B =
[[ 1.19  3.77 -1.55  3.29 -2.04  1.51  1.76 -1.88  5.96  4.01 -1.69 -1.86
  -0.31  1.26 -1.73]
 [ 4.40  1.18 -1.02 -1.98 -0.83  4.70  5.33 -0.83  4.95  2.02 -0.94 -0.86
  -2.04  4.41 -0.90]
 [-0.18 -2.18  2.01 -0.34  2.42 -0.36 -0.40  2.24 -3.26 -2.28  2.08  2.19
   1.91 -0.23  2.08]
 [ 2.12  3.00 -0.61 -0.34 -0.69  2.34  2.63 -0.65  5.75  3.59 -0.60 -0.64
  -1.32  2.17 -0.59]
 [-2.92  0.52  1.74  3.56  1.59 -3.08 -3.49  1.53 -1.67  0.03  1.63  1.54
   2.93 -2.90  1.56]
 [ 1.12  0.16  1.11 -1.84  1.42  1.05  1.16  1.32  1.06  0.50  1.18  1.29
   0.03  1.10  1.24]
 [ 0.55  2.78 -1.06  3.77 -1.48  0.81  0.98 -1.36  4.07  2.85 -1.20 -1.35
   0.42  0.61 -1.26]
 [-2.78  4.83 -0.29  5.92 -1.06 -2.69 -3.02 -0.89  4.40  4.49 -0.53 -0.83
   1.76 -2.69 -0.62]
 [ 0.18  1.83 -0.23  2.70 -0.46  0.33  0.40 -0.42  2.51  1.87 -0.33 -0.41
   0.71  0.22 -0.37]
 [-1.23  0.57  0.45  4.00  0.23 -1.21 -1.31  0.24 -0.38  0.23  0.32  0.23
   2.26 -1.21  0.27]
 [-0.38  1.74  0.00  3.23 -0.26 -0.26 -0.27 -0.23  1.95  1.67 -0.10 -0.21
   1.16 -0.34 -0.16]
 [-0.09 -1.40  2.40 -2.04  2.91 -0.31 -0.41  2.69 -2.00 -1.28  2.50  2.66
   1.09 -0.12  2.54]
 [ 2.08 -0.10 -0.55  1.66 -0.52  2.30  2.68 -0.53  1.23  0.10 -0.60 -0.56
   0.31  2.09 -0.62]
 [ 1.02  1.04 -0.56  2.72 -0.74  1.22  1.44 -0.70  2.00  1.10 -0.65 -0.71
   0.67  1.04 -0.69]
 [ 0.28 -0.26  1.92 -2.27  2.33  0.10  0.06  2.16 -0.12 -0.02  2.03  2.15
   0.52  0.26  2.08]]
The entry just right of -0.27 -> -0.23
Find the entry just right of 0.16.
A: 1.11
The median of all entries: 0.27
The entry just left of 4.83 is -2.78
Find the entry just right of 2.66.
A: 1.09
Find the entry just right of 1.66.
A: -0.52
The entry just left of the centre entry is -3.02
The entry just right of 1.67: -0.10
The entry just left of -0.70 is 1.44
Find the entry just right of 1.26.
A: -1.73
Find the entry just left of the smallest entry.
A: -3.08
Find the entry just left of -1.20.
A: 2.85
The entry just right of -1.28 -> 2.50
Find the entry just left of -2.27.
A: 1.92

Questions about the array below.
1) Report the minimum.
2) Report the entry just right of 2.84.
3) Report the entry just right of -0.77.
[[ 2.48 -1.22 -1.55 -1.81 -1.23  2.91  1.19 -0.91  0.82 -5.31  1.54  0.52
  -2.99]
 [-0.62 -0.71 -2.59 -1.82  1.19  1.78 -1.77 -3.40  0.30 -3.53  4.38  1.34
  -1.64]
 [ 0.71 -1.16 -2.33 -1.80  0.07  2.21 -0.76 -3.04  0.22 -4.30  3.47  1.45
  -2.80]
 [-0.49  3.25  2.87  1.04 -0.98 -3.77 -0.61 -1.03 -0.37  4.68  1.93  1.82
  -0.36]
 [-0.08 -1.84 -0.35  3.44 -0.93 -1.50  0.52  1.19 -2.67  1.02 -6.04 -0.32
  -1.33]
 [ 2.47 -1.32 -1.62 -1.78 -1.10  2.84  1.08 -1.16  0.79 -5.25  1.64  0.57
  -3.11]
 [ 2.91 -0.28 -1.33  0.83  2.62 -1.21  0.23  1.58  0.91  3.10  5.25 -2.07
   1.15]
 [-0.65  0.46 -2.61 -0.85  3.74  0.65 -1.71 -0.28  0.79 -0.36  5.48 -1.79
   2.30]
 [ 0.06  0.37 -2.40 -0.46  3.84  0.38 -1.32  0.52  0.95  0.32  5.58 -2.26
   2.45]
 [-1.51  4.23  3.08  1.37 -0.99 -3.72 -0.81 -0.61 -0.77  3.96  0.83  1.29
   0.29]
 [ 2.12  0.89  1.63  0.99 -0.33 -3.29  0.14 -0.58  0.37  5.43  3.66  1.28
  -1.01]
 [-1.29  3.53  1.30  3.70 -0.43 -2.86  0.14  2.20 -2.49  1.15 -3.61 -1.57
   0.57]
 [ 2.65 -1.16 -1.48 -1.81 -1.24  3.00  1.22 -0.83  0.87 -5.30  1.44  0.28
  -2.96]
 [ 1.83  1.14  1.82  1.04 -0.50 -3.37 -0.02 -0.78  0.27  5.48  3.55  1.49
  -0.97]
 [ 0.26 -0.47  0.86 -3.06 -1.46  3.91  1.86  1.67  2.08 -4.23 -2.67 -0.90
   1.26]]
1) -6.04
2) 1.08
3) 3.96

a = [1 3 9 9 8]
The first entry: 1
Read off the third entry.
A: 9
The last entry -> 8

grid =
array([-19,  35, -10,  40, -11, -14,  38, -43, -22,  36,  37,  26,  -8,
        36,  31])
The entry just left of -11 is 40
The 1st entry from the left is -19
The third largest entry: 37
The entry just left of -8 -> 26
The last entry -> 31
Report the third entry from the right.
A: -8
The entry just left of the centre entry: 38
The second entry from the right is 36

[[-12.955, 133.019, 74.632, -77.707, -28.016, 126.969], [91.090, 73.962, -39.383, 21.457, 39.171, 87.015], [113.515, 79.619, -64.513, 34.206, 37.096, 96.375], [-15.759, 137.491, 73.750, -71.493, -31.666, 128.218], [218.423, -32.702, 36.241, -140.237, 183.202, -0.480], [116.530, -51.883, 35.219, -57.028, 103.049, -26.772], [-22.589, 115.217, 69.030, -59.078, -38.138, 108.781]]
What is the entry just right of the smallest entry?
A: 183.202
What is the entry just right of 37.096?
A: 96.375
What is the largest entry?
A: 218.423
What is the entry just right of 35.219?
A: -57.028
The entry just right of 69.030 is -59.078
The entry just left of 39.171 is 21.457
What is the smallest entry?
A: -140.237
What is the entry just right of 113.515?
A: 79.619
